Below are the code and all the weights of a small trained network. Each question names an input and a target symbol and asks about switching units off, where a switched-off unit gives its printed mean instead of its output.

import numpy as np


def w(rows, s, z=0):
    codes = np.array(rows[::2]) - 128.0
    scale = np.full(codes.shape[1], s)
    scale[-1] = z or s
    return codes * scale


def norm(h):
    return h / np.sqrt((h * h).mean(-1, keepdims=True) + 1e-5)


def f(y):
    return y / 2 * (1 + np.tanh(0.7978845608 * (y + 0.044715 * y**3)))


def softmax(a):
    e = np.exp(a - a.max(-1, keepdims=True))
    return e / e.sum(-1, keepdims=True)


def log_softmax(a):
    a = a - a.max(-1, keepdims=True)
    return a - np.log(np.exp(a).sum(-1, keepdims=True))


def net(x, mask):
    ids = ['γδεζθμσω'.index(c) for c in x.split()]
    T = len(ids)
    res = E[ids] + P[:T]
    u = 0
    for l in range(2):
        q, k, v = (norm(res) @ M[l].T for M in (Q, K, V))
        z = softmax(np.where(np.tri(T) > 0, q @ k.T / 4**0.5, -1e9)) @ v
        res = res + np.where(mask[u], z, O[l][:, -1]) @ O[l][:, :-1]
        u += 1
        y = f(norm(res) @ A[l][:, :-1].T + A[l][:, -1])
        res = res + np.where(mask[u : u + 12], y, B[l][:, -1]) @ B[l][:, :-1]
        u += 12
    return log_softmax(norm(res)[-1] @ U[:, :-1].T + U[:, -1])


Q, K, V, O, A, B = {}, {}, {}, {}, {}, {}
E = w([
[28,121,126,50,189,82,171,122,189],'γ',
[82,251,121,164,73,126,62,140,166],'δ',
[166,116,157,140,145,128,68,21,53],'ε',
[136,18,97,91,163,66,28,148,199],'ζ',
[73,46,109,169,69,77,134,173,124],'θ',
[226,192,99,117,6,134,55,75,196],'μ',
[240,126,116,167,150,155,126,171,154],'σ',
[171,96,84,76,117,132,200,71,24],'ω',
],0.017)
P = w([
[88,158,30,45,72,172,89,156,45],'0',
[146,178,133,175,60,85,152,168,121],'1',
[118,130,6,121,167,144,150,113,106],'2',
[117,134,168,138,72,156,91,209,61],'3',
[126,120,63,232,181,95,210,76,150],'4',
[80,121,197,114,97,255,104,221,91],'5',
[150,143,222,237,137,101,244,43,144],'6',
],0.011)
Q[0] = w([
[126,130,127,155,128,96,156,77,177],'0.h0',
[85,125,79,98,135,247,59,171,98],'0.h0',
[133,89,89,99,133,140,110,144,131],'0.h0',
[120,142,197,82,85,128,71,220,73],'0.h0',
],0.015)
K[0] = w([
[135,116,233,91,84,184,131,164,107],'0.h0',
[142,122,118,247,157,34,171,73,145],'0.h0',
[142,167,119,132,139,105,143,110,134],'0.h0',
[136,143,20,123,160,132,139,73,143],'0.h0',
],0.014)
V[0] = w([
[163,154,137,143,43,158,3,110,187],'0.h0',
[158,84,135,121,123,155,121,201,195],'0.h0',
[187,116,94,13,102,222,159,51,164],'0.h0',
[159,214,110,213,164,194,161,131,39],'0.h0',
],0.0074)
O[0] = w([
[148,116,212,45,119,192,92,211,47,253],'0.h0',
[31,177,31,117,87,177,2,235,165,147],'0.h0',
[113,106,49,106,186,162,151,139,161,145],'0.h0',
[131,233,96,156,186,4,116,149,64,181],'0.h0',
],0.0095,0.0056)
A[0] = w([
[134,165,165,83,94,194,97,143,16,130],'0.n0',
[212,137,180,136,190,189,62,215,129,170],'0.n1',
[109,121,60,138,78,209,202,119,66,65],'0.n2',
[177,82,154,158,108,173,96,102,56,173],'0.n3',
[147,146,108,190,169,2,181,95,156,161],'0.n4',
[129,128,126,110,43,166,212,68,142,3],'0.n5',
[110,140,87,88,149,47,116,144,107,73],'0.n6',
[147,236,113,112,122,50,96,178,177,231],'0.n7',
[199,99,157,107,55,95,35,114,95,67],'0.n8',
[184,32,123,80,219,17,108,158,130,72],'0.n9',
[154,175,245,117,145,42,179,161,101,120],'0.n10',
[18,140,193,58,208,140,171,157,144,59],'0.n11',
],0.0077,0.0033)
B[0] = w([
[148,96,65,163,165,80,119,84,104,254],'0.n0',
[93,169,125,171,177,130,96,144,173,254],'0.n1',
[197,101,140,108,112,160,129,107,92,142],'0.n2',
[168,108,165,184,166,55,166,147,159,190],'0.n3',
[138,166,194,59,121,223,154,118,157,184],'0.n4',
[123,115,143,150,119,170,116,117,108,131],'0.n5',
[86,96,138,125,126,144,122,92,127,151],'0.n6',
[103,143,104,132,141,205,128,95,71,243],'0.n7',
[130,119,164,154,126,90,112,91,118,189],'0.n8',
[81,126,197,91,109,162,77,166,119,162],'0.n9',
[121,132,127,142,122,109,144,127,46,196],'0.n10',
[174,167,115,128,203,48,118,106,255,137],'0.n11',
],0.0099,0.0076)
Q[1] = w([
[167,121,33,110,101,172,151,172,228],'1.h0',
[52,128,19,244,105,153,152,138,133],'1.h0',
[79,102,188,132,125,201,21,130,158],'1.h0',
[101,33,47,51,127,105,134,3,116],'1.h0',
],0.0057)
K[1] = w([
[144,115,2,82,119,113,168,145,146],'1.h0',
[72,158,166,142,173,82,74,98,151],'1.h0',
[139,93,197,184,78,125,80,215,176],'1.h0',
[207,148,174,64,147,100,227,111,227],'1.h0',
],0.0067)
V[1] = w([
[220,144,139,135,138,99,211,182,184],'1.h0',
[182,174,144,125,3,197,103,99,136],'1.h0',
[142,150,128,42,81,129,189,136,53],'1.h0',
[87,138,52,197,79,189,199,177,157],'1.h0',
],0.0064)
O[1] = w([
[182,135,48,190,98,214,123,205,142,1],'1.h0',
[195,213,79,100,254,73,29,163,194,127],'1.h0',
[121,38,44,155,127,52,115,114,217,111],'1.h0',
[109,103,81,177,61,67,157,78,75,94],'1.h0',
],0.0073,0.0043)
A[1] = w([
[101,151,88,123,96,179,121,234,199,2],'1.n0',
[134,112,94,132,153,179,174,127,85,120],'1.n1',
[186,153,100,87,89,102,89,93,121,110],'1.n2',
[147,135,132,69,176,145,129,217,90,7],'1.n3',
[143,91,119,131,131,250,117,33,177,82],'1.n4',
[159,169,90,163,89,58,180,108,106,116],'1.n5',
[54,75,129,142,106,75,169,152,113,152],'1.n6',
[160,86,151,113,209,94,72,89,127,97],'1.n7',
[145,136,115,178,57,93,90,111,166,178],'1.n8',
[120,136,99,159,166,77,64,160,110,120],'1.n9',
[165,140,88,146,204,165,105,200,131,120],'1.n10',
[70,157,185,111,145,102,80,143,187,211],'1.n11',
],0.011,0.0041)
B[1] = w([
[24,72,126,112,208,47,76,148,31,165],'1.n0',
[161,170,163,68,145,168,84,166,124,165],'1.n1',
[146,69,160,140,134,166,146,50,188,157],'1.n2',
[143,84,108,214,29,80,224,137,129,170],'1.n3',
[5,125,185,159,157,25,147,213,122,206],'1.n4',
[116,127,108,105,143,200,110,54,128,172],'1.n5',
[111,128,131,126,99,148,170,100,234,149],'1.n6',
[141,189,147,164,124,120,156,171,179,213],'1.n7',
[103,153,104,175,102,240,167,77,159,166],'1.n8',
[75,175,134,247,88,82,164,165,165,255],'1.n9',
[240,135,95,162,80,153,158,180,169,226],'1.n10',
[175,172,110,165,126,254,122,57,127,227],'1.n11',
],0.0077,0.0066)
U = w([
[59,116,137,136,17,86,203,156,150,122],'γ',
[118,147,184,157,155,1,88,127,98,54],'δ',
[171,130,152,63,119,173,187,142,59,251],'ε',
[101,84,179,104,144,169,39,191,126,127],'ζ',
[185,147,126,150,45,128,102,83,186,182],'θ',
[167,171,91,155,120,145,165,242,146,140],'μ',
[67,207,67,146,112,140,129,166,62,105],'σ',
[83,162,99,76,195,115,192,146,181,112],'ω',
],0.007,0.0016)

Each question gives the input, a string of symbols that net reads in full, and the target symbol t.
The units are the heads (4 rows each of Q, K, V and O) and the neurons (one row each of A and B). Each row of codes is followed by its name. A weight is (code - 128) times the scale printed after its matrix; where a second scale follows, it is the last column's (O, A, B and U).
mask holds one flag per unit, layer by layer, with each layer's heads first. A switched-off unit (its flag False) gives its mean, the last column of its rows in O or B, instead of its output. The means were averaged over made-up inputs and are rounded, as every weight is.
A unit's drop is (log p(t) with every unit on - log p(t) with that unit switched off) / (log p(t) with every unit on - log p(t) with every unit switched off).
The circuit of an input: a set's keep is (log p(t) with only the set's units on - log p(t) with every unit switched off) / (log p(t) with every unit on - log p(t) with every unit switched off). Starting from the 12 units with the biggest drops (on a tie, the unit counted first), units are removed one at a time, each time the one whose removal leaves the highest keep (on an exact tie, the one counted first), for as long as the keep stays at least 0.8.
circuit, biggest first: the units of the circuit, biggest drop first
k most important neurons: the k neurons with the biggest drops, biggest first
k most important neurons of layer l: the k neurons of layer l with the biggest drops, biggest first
drop of u: that unit's drop, to one decimal
input ζ δ γ ε, target γ: circuit, biggest first	0.h0, 1.n4
input δ σ γ μ μ ω ω, target ω: circuit, biggest first	0.h0, 0.n4
input μ ζ θ δ ω, target δ: 2 most important neurons of layer 0	0.n7, 0.n3
input μ σ δ γ, target δ: 2 most important neurons of layer 0	0.n11, 0.n10
input θ ε ζ σ ζ, target σ: circuit, biggest first	0.h0, 0.n7
input ω θ θ δ σ σ ω, target σ: circuit, biggest first	0.h0
input θ ε μ δ μ γ σ, target γ: circuit, biggest first	0.h0, 1.n4
input θ δ ζ θ, target ζ: circuit, biggest first	0.h0, 1.n9
input δ θ σ δ ω δ ω, target δ: circuit, biggest first	0.h0, 0.n7, 0.n0
input ω δ ε θ σ, target θ: 2 most important neurons of layer 1	1.n4, 1.n8
input μ μ ε, target μ: circuit, biggest first	0.h0, 1.h0, 1.n10, 1.n7
input σ ε ζ σ, target ζ: circuit, biggest first	0.h0, 1.n0
input σ δ δ δ γ ζ, target γ: 2 most important neurons	1.n4, 0.n1
input σ σ ζ ω, target ζ: circuit, biggest first	0.h0, 1.n1
input ω ζ δ ω γ ζ γ, target ζ: most important neuron	1.n0
input σ σ ζ μ μ, target μ: 2 most important neurons of layer 0	0.n1, 0.n0
input σ μ σ σ ε σ, target ε: 3 most important neurons	0.n4, 1.n9, 1.n4
input ζ σ σ δ ε θ, target ε: 2 most important neurons of layer 0	0.n4, 0.n1
input σ θ ω σ, target ω: 2 most important neurons	0.n4, 1.n4
input ε σ ω ε, target ω: most important neuron of layer 0	0.n4
input σ σ ε σ σ, target σ: 2 most important neurons of layer 0	0.n7, 0.n3
input ω δ ω σ μ, target σ: drop of 0.n10	-0.1
input γ σ δ σ, target δ: drop of 0.n1	0.0
input ζ μ θ, target μ: drop of 0.h0	1.7
